Below are the code and all the weights of a small trained network. Each question names an input and a class and asks about switching units off, where a switched-off unit gives its printed mean instead of its output.

import numpy as np


def w(rows, s, z=0):
    codes = np.array(rows[::2]) - 128.0
    scale = np.full(codes.shape[1], s)
    scale[-1] = z or s
    return codes * scale


def norm(h):
    return h / np.sqrt((h * h).mean(-1, keepdims=True) + 1e-5)


def f(y):
    return y / 2 * (1 + np.tanh(0.7978845608 * (y + 0.044715 * y**3)))


def log_softmax(a):
    a = a - a.max(-1, keepdims=True)
    return a - np.log(np.exp(a).sum(-1, keepdims=True))


def net(x, mask):
    res = np.array(x, float).reshape(1, 5) / 4 @ E
    u = 0
    for l in range(4):
        y = f(norm(res) @ A[l][:, :-1].T + A[l][:, -1])
        res = res + np.where(mask[u : u + 3], y, B[l][:, -1]) @ B[l][:, :-1]
        u += 3
    return log_softmax(norm(res)[-1] @ U[:, :-1].T + U[:, -1])


A, B = {}, {}
E = w([
[136,181,68,10,180,143,38,167,34],'x0',
[39,8,59,86,143,166,45,120,157],'x1',
[154,165,80,130,177,99,122,45,154],'x2',
[129,97,60,153,87,2,143,124,70],'x3',
[175,147,181,78,11,126,48,87,143],'x4',
],0.0082)
A[0] = w([
[85,74,131,138,237,129,195,223,76,12],'L0N1',
[138,252,220,249,150,81,88,193,71,72],'L0N2',
[191,149,64,2,138,161,111,235,47,4],'L0N3',
],0.0059,0.0038)
B[0] = w([
[92,185,113,133,156,146,147,7,92,208],'L0N1',
[42,110,114,117,129,102,64,214,115,220],'L0N2',
[158,101,109,141,77,158,206,117,182,253],'L0N3',
],0.014,0.0031)
A[1] = w([
[137,244,103,86,219,35,76,42,212,93],'L1N1',
[212,253,221,95,149,75,243,202,63,2],'L1N2',
[133,161,200,89,224,241,109,146,173,95],'L1N3',
],0.0052,0.0025)
B[1] = w([
[90,158,83,2,85,38,131,87,183,208],'L1N1',
[77,117,24,203,137,73,3,183,169,200],'L1N2',
[196,58,235,71,173,19,113,147,95,252],'L1N3',
],0.011,0.0029)
A[2] = w([
[148,69,94,141,115,52,137,98,2,3],'L2N1',
[144,136,151,110,64,144,73,119,132,60],'L2N2',
[97,67,99,116,145,151,81,120,131,43],'L2N3',
],0.013,0.0033)
B[2] = w([
[162,90,204,90,177,151,95,127,139,253],'L2N1',
[80,121,115,161,171,127,169,118,53,229],'L2N2',
[120,247,139,167,100,79,83,203,158,212],'L2N3',
],0.015,0.0044)
A[3] = w([
[204,168,53,72,156,176,84,159,66,58],'L3N1',
[160,127,81,92,42,96,207,165,158,254],'L3N2',
[124,147,181,115,1,135,61,52,29,40],'L3N3',
],0.0081,0.0059)
B[3] = w([
[233,39,59,247,84,199,215,159,206,181],'L3N1',
[54,101,160,53,116,211,114,94,209,251],'L3N2',
[137,200,110,218,211,171,202,102,59,176],'L3N3',
],0.013,0.0035)
U = w([
[81,169,98,164,80,70,45,207,172,86],'0',
[191,53,87,178,8,157,252,125,231,155],'1',
[116,203,82,148,197,104,188,48,56,69],'2',
[220,57,214,75,164,70,81,139,121,55],'3',
[66,108,145,63,88,109,132,127,141,254],'4',
],0.012,0.0053)

Each question gives the input, the list of numbers given to net, and the class t.
The units are the neurons (one row each of A and B). Each row of codes is followed by its name. A weight is (code - 128) times the scale printed after its matrix; where a second scale follows, it is the last column's (A, B and U).
mask holds one flag per neuron, layer by layer. A switched-off neuron (its flag False) gives its mean, the last column of its row in B, instead of its output. The means were averaged over made-up inputs and are rounded, as every weight is.
A unit's drop is (log p(t) with every unit on - log p(t) with that unit switched off) / (log p(t) with every unit on - log p(t) with every unit switched off).
The circuit of an input: a set's keep is (log p(t) with only the set's units on - log p(t) with every unit switched off) / (log p(t) with every unit on - log p(t) with every unit switched off). Starting from all 12 units, units are removed one at a time, each time the one whose removal leaves the highest keep (on an exact tie, the one counted first), for as long as the keep stays at least 0.8.
units of the circuit, in order: the units of the circuit, biggest drop first
most important unit: the unit with the biggest drop
k most important neurons: the k neurons with the biggest drops, biggest first
k most important neurons of layer l: the k neurons of layer l with the biggest drops, biggest first
drop when u is switched off: that unit's drop, to one decimal
input [-2,3,4,7,6], class 3: most important unit	L2N1
input [6,8,4,-3,-8], class 0: 4 most important neurons	[L2N3, L2N2, L3N3, L3N1]
input [8,3,3,-3,-8], class 1: 3 most important neurons	[L3N1, L0N3, L2N2]
input [-3,-1,8,5,3], class 4: units of the circuit, in order	[L1N1, L3N2]
input [6,-2,2,4,-6], class 1: 4 most important neurons	[L3N1, L1N3, L0N3, L2N2]
input [0,2,0,-6,-7], class 2: 3 most important neurons	[L0N1, L2N1, L3N2]
input [8,6,-7,2,-7], class 1: units of the circuit, in order	[L3N1, L0N3]
input [-3,-2,8,1,-7], class 4: 2 most important neurons	[L1N1, L3N2]
input [-3,-4,4,-1,2], class 0: 3 most important neurons	[L1N2, L0N1, L0N3]
input [1,6,1,3,1], class 0: 2 most important neurons	[L2N3, L1N3]
input [-6,-3,1,7,-1], class 3: 2 most important neurons	[L2N1, L0N3]
input [6,6,2,8,7], class 3: 4 most important neurons	[L2N1, L0N1, L0N2, L1N2]
input [0,-6,5,-1,8], class 2: 3 most important neurons	[L3N3, L2N2, L2N3]
input [2,-8,4,-5,-2], class 0: most important unit	L1N2
input [0,-7,-4,7,1], class 0: 3 most important neurons	[L1N2, L1N3, L0N1]
input [-8,8,-3,2,7], class 0: 2 most important neurons	[L2N3, L0N3]
input [-6,6,8,-8,-2], class 3: units of the circuit, in order	[L1N3, L0N3]
input [7,-6,-3,-8,8], class 2: 4 most important neurons	[L2N2, L3N3, L2N1, L1N3]
input [-1,1,4,-2,4], class 2: 2 most important neurons	[L2N2, L3N3]
input [0,1,2,-7,8], class 2: units of the circuit, in order	[L2N2]
input [5,-5,-7,-2,8], class 2: 3 most important neurons	[L2N2, L3N3, L2N3]
input [7,-1,4,2,-4], class 1: drop when L3N1 is switched off	0.1
input [3,-2,7,-7,7], class 2: drop when L1N1 is switched off	-0.2
input [-3,-4,-3,-2,1], class 0: drop when L1N1 is switched off	0.1
input [-6,4,7,-5,-8], class 2: drop when L0N3 is switched off	0.6
input [6,4,0,-8,-7], class 3: 2 most important neurons of layer 3	[L3N3, L3N2]
input [-6,4,4,8,3], class 3: units of the circuit, in order	[L2N1]
